Below is a small trained network, with its code and all its weights. Each question gives an input and a class and asks what happens when units are switched off, that is, made to give their printed mean instead of their output.

import numpy as np


def w(rows, s, z=0):
    codes = np.array(rows[::2]) - 128.0
    scale = np.full(codes.shape[1], s)
    scale[-1] = z or s
    return codes * scale


def f(y):
    return y / 2 * (1 + np.tanh(0.7978845608 * (y + 0.044715 * y**3)))


def log_softmax(a):
    a = a - a.max(-1, keepdims=True)
    return a - np.log(np.exp(a).sum(-1, keepdims=True))


def net(x, mask):
    res = np.array(x, float).reshape(1, 4) / 4 @ E
    y = f(res @ A[0][:, :-1].T + A[0][:, -1])
    res = res + np.where(mask, y, B[0][:, -1]) @ B[0][:, :-1]
    return log_softmax(res[-1] @ U[:, :-1].T + U[:, -1])


A, B = {}, {}
E = w([
[60,211,74,151,103,166,248,120,240,181,131,141],'x0',
[127,119,33,150,67,146,175,95,94,82,58,61],'x1',
[79,150,210,190,169,96,114,203,237,40,22,217],'x2',
[218,140,228,198,15,174,112,108,47,194,145,110],'x3',
],0.011)
A[0] = w([
[171,130,72,193,106,70,100,141,95,79,75,82,200],'N0',
[43,163,105,139,234,83,119,159,199,71,48,138,5],'N1',
[98,175,142,157,172,186,148,129,188,142,58,105,40],'N2',
[132,109,150,93,134,170,112,104,107,173,135,111,95],'N3',
[96,164,144,116,145,199,134,109,172,195,157,131,130],'N4',
[118,40,52,2,203,113,98,119,147,63,135,149,191],'N5',
[157,102,174,226,112,110,59,122,168,34,35,210,36],'N6',
],0.0076,0.0027)
B[0] = w([
[105,97,161,45,176,207,109,133,194,125,150,134,181],'N0',
[119,84,164,199,202,131,43,98,98,118,53,73,249],'N1',
[148,70,96,136,151,148,136,112,123,111,171,123,180],'N2',
[126,102,98,122,150,171,106,169,98,148,106,115,168],'N3',
[116,124,96,156,75,124,147,86,108,129,133,194,185],'N4',
[120,255,121,123,62,120,191,175,158,155,77,145,231],'N5',
[93,237,92,149,110,106,130,186,177,210,182,141,220],'N6',
],0.011,0.014)
U = w([
[146,182,107,75,63,127,171,138,139,147,146,131,255],'0',
[99,175,72,120,107,112,203,131,160,114,157,157,11],'1',
[161,2,171,146,159,111,53,72,60,57,122,95,116],'2',
],0.012,0.0014)

Each question gives the input, the list of numbers given to net, and the class t.
The units are the neurons (one row each of A and B). Each row of codes is followed by its name. A weight is (code - 128) times the scale printed after its matrix; where a second scale follows, it is the last column's (A, B and U).
mask holds one flag per neuron, in row order. A switched-off neuron (its flag False) gives its mean, the last column of its row in B, instead of its output. The means were averaged over made-up inputs and are rounded, as every weight is.
A unit's drop is (log p(t) with every unit on - log p(t) with that unit switched off) / (log p(t) with every unit on - log p(t) with every unit switched off).
The circuit of an input: a set's keep is (log p(t) with only the set's units on - log p(t) with every unit switched off) / (log p(t) with every unit on - log p(t) with every unit switched off). Starting from all 7 units, units are removed one at a time, each time the one whose removal leaves the highest keep (on an exact tie, the one counted first), for as long as the keep stays at least 0.8.
units of the circuit, in order: the units of the circuit, biggest drop first
most important unit: the unit with the biggest drop
top k neurons: the k neurons with the biggest drops, biggest first
drop when u is switched off: that unit's drop, to one decimal
input [5,6,6,-3], class 2: units of the circuit, in order : N1
input [2,3,6,0], class 2: top 2 neurons : N1; N5
input [2,-7,6,8], class 1: top 2 neurons : N6; N5
input [5,2,8,0], class 2: top 2 neurons : N1; N5
input [-7,-7,-3,-2], class 0: top 2 neurons : N5; N1
input [-8,-8,4,-6], class 1: top 2 neurons : N5; N6
input [2,-3,1,-5], class 2: top 2 neurons : N1; N6
input [1,6,7,-1], class 2: top 3 neurons : N1; N5; N2
input [-1,-2,0,4], class 2: top 3 neurons : N5; N6; N4
input [-1,-5,-8,5], class 2: top 3 neurons : N5; N6; N3
input [-6,-3,-4,-5], class 0: drop when N5 is switched off : 0.2
input [-5,-7,-3,-8], class 0: drop when N5 is switched off : 5.6
input [-6,2,-5,-8], class 0: drop when N6 is switched off : 0.0
input [-7,-1,6,-4], class 1: drop when N6 is switched off : 1.7
input [-7,-6,6,1], class 0: most important unit : N6
